Below are the code and all the weights of a small trained network. Each question names an input and a class and asks about switching units off, where a switched-off unit gives its printed mean instead of its output.

import numpy as np


def w(rows, s, z=0):
    codes = np.array(rows[::2]) - 128.0
    scale = np.full(codes.shape[1], s)
    scale[-1] = z or s
    return codes * scale


def f(y):
    return np.maximum(y, 0)


def log_softmax(a):
    a = a - a.max(-1, keepdims=True)
    return a - np.log(np.exp(a).sum(-1, keepdims=True))


def net(x, mask):
    res = np.array(x, float).reshape(1, 3) / 4 @ E
    y = f(res @ A[0][:, :-1].T + A[0][:, -1])
    res = res + np.where(mask, y, B[0][:, -1]) @ B[0][:, :-1]
    return log_softmax(res[-1] @ U[:, :-1].T + U[:, -1])


A, B = {}, {}
E = w([
[234,181,177,113,61,42,73,84,38,45],'x0',
[144,237,15,143,168,54,93,215,57,205],'x1',
[87,127,110,26,154,22,254,102,134,162],'x2',
],0.0067)
A[0] = w([
[131,195,50,149,134,103,114,189,79,183,190],'N0',
[137,207,69,134,156,59,117,188,65,180,57],'N1',
[243,193,133,151,66,65,68,125,34,39,214],'N2',
[179,64,223,47,57,49,180,30,116,44,114],'N3',
[168,176,110,161,87,126,77,149,85,121,25],'N4',
[142,130,100,229,128,198,57,187,133,141,170],'N5',
[161,108,204,51,59,62,192,36,106,50,119],'N6',
[101,160,66,186,180,181,107,215,146,191,149],'N7',
[139,228,70,96,139,40,135,165,47,172,236],'N8',
[84,10,241,139,68,249,168,29,241,49,139],'N9',
[165,116,164,213,78,216,33,135,118,68,240],'N10',
[175,82,198,54,71,64,175,35,120,48,110],'N11',
[155,195,75,102,139,63,117,171,74,170,1],'N12',
[69,147,86,23,169,20,254,120,147,189,193],'N13',
[242,188,165,123,42,44,47,110,18,42,28],'N14',
],0.0049,0.0048)
B[0] = w([
[188,191,157,193,184,93,125,159,194,187,219],'N0',
[47,48,81,60,83,210,168,140,56,65,189],'N1',
[43,29,142,38,36,156,100,70,34,49,250],'N2',
[197,205,211,198,158,27,45,73,196,185,209],'N3',
[207,192,109,204,214,96,162,198,208,213,150],'N4',
[190,184,185,201,171,68,90,86,195,179,195],'N5',
[185,190,202,193,146,48,53,84,189,190,201],'N6',
[201,173,185,191,158,72,89,94,192,169,195],'N7',
[179,184,92,178,214,126,172,204,176,182,254],'N8',
[33,40,25,41,121,233,215,173,45,71,241],'N9',
[80,79,26,84,175,208,220,215,101,151,226],'N10',
[199,195,202,206,142,57,52,73,199,187,196],'N11',
[44,48,196,40,30,144,72,44,44,45,166],'N12',
[12,18,100,29,48,212,136,81,20,38,239],'N13',
[60,57,3,67,139,250,242,201,69,99,210],'N14',
],0.0056,0.0087)
U = w([
[113,121,36,106,198,171,213,230,134,152,118],'0',
[69,67,135,58,22,159,99,52,62,40,99],'1',
[252,249,239,242,211,8,14,72,253,232,251],'2',
],0.0067,0.0011)

Each question gives the input, the list of numbers given to net, and the class t.
The units are the neurons (one row each of A and B). Each row of codes is followed by its name. A weight is (code - 128) times the scale printed after its matrix; where a second scale follows, it is the last column's (A, B and U).
mask holds one flag per neuron, in row order. A switched-off neuron (its flag False) gives its mean, the last column of its row in B, instead of its output. The means were averaged over made-up inputs and are rounded, as every weight is.
A unit's drop is (log p(t) with every unit on - log p(t) with that unit switched off) / (log p(t) with every unit on - log p(t) with every unit switched off).
The circuit of an input: a set's keep is (log p(t) with only the set's units on - log p(t) with every unit switched off) / (log p(t) with every unit on - log p(t) with every unit switched off). Starting from the 12 units with the biggest drops (on a tie, the unit counted first), units are removed one at a time, each time the one whose removal leaves the highest keep (on an exact tie, the one counted first), for as long as the keep stays at least 0.8.
units of the circuit, in order: the units of the circuit, biggest drop first
k most important neurons: the k neurons with the biggest drops, biggest first
drop of u: that unit's drop, to one decimal
input [2,6,5], class 1: units of the circuit, in order : (N13)
input [8,4,-4], class 0: 2 most important neurons : (N14, N4)
input [-4,-8,-3], class 0: 4 most important neurons : (N2, N13, N10, N12)
input [4,7,2], class 1: 3 most important neurons : (N12, N2, N10)
input [5,2,-4], class 0: units of the circuit, in order : (N13, N14)
input [-1,-1,8], class 1: 2 most important neurons : (N13, N0)
input [5,5,5], class 1: 2 most important neurons : (N12, N2)
input [5,5,3], class 1: 2 most important neurons : (N2, N12)
input [0,-8,0], class 0: 2 most important neurons : (N9, N2)
input [5,6,8], class 1: 2 most important neurons : (N13, N12)
input [1,-8,6], class 2: 3 most important neurons : (N3, N11, N6)
input [-1,-3,-8], class 0: 2 most important neurons : (N10, N13)
input [-3,2,-1], class 2: drop of N9 : 0.3
input [-7,-6,5], class 1: drop of N13 : 0.3
input [7,-7,1], class 2: units of the circuit, in order : (N3)
input [8,2,-2], class 0: drop of N8 : 0.7
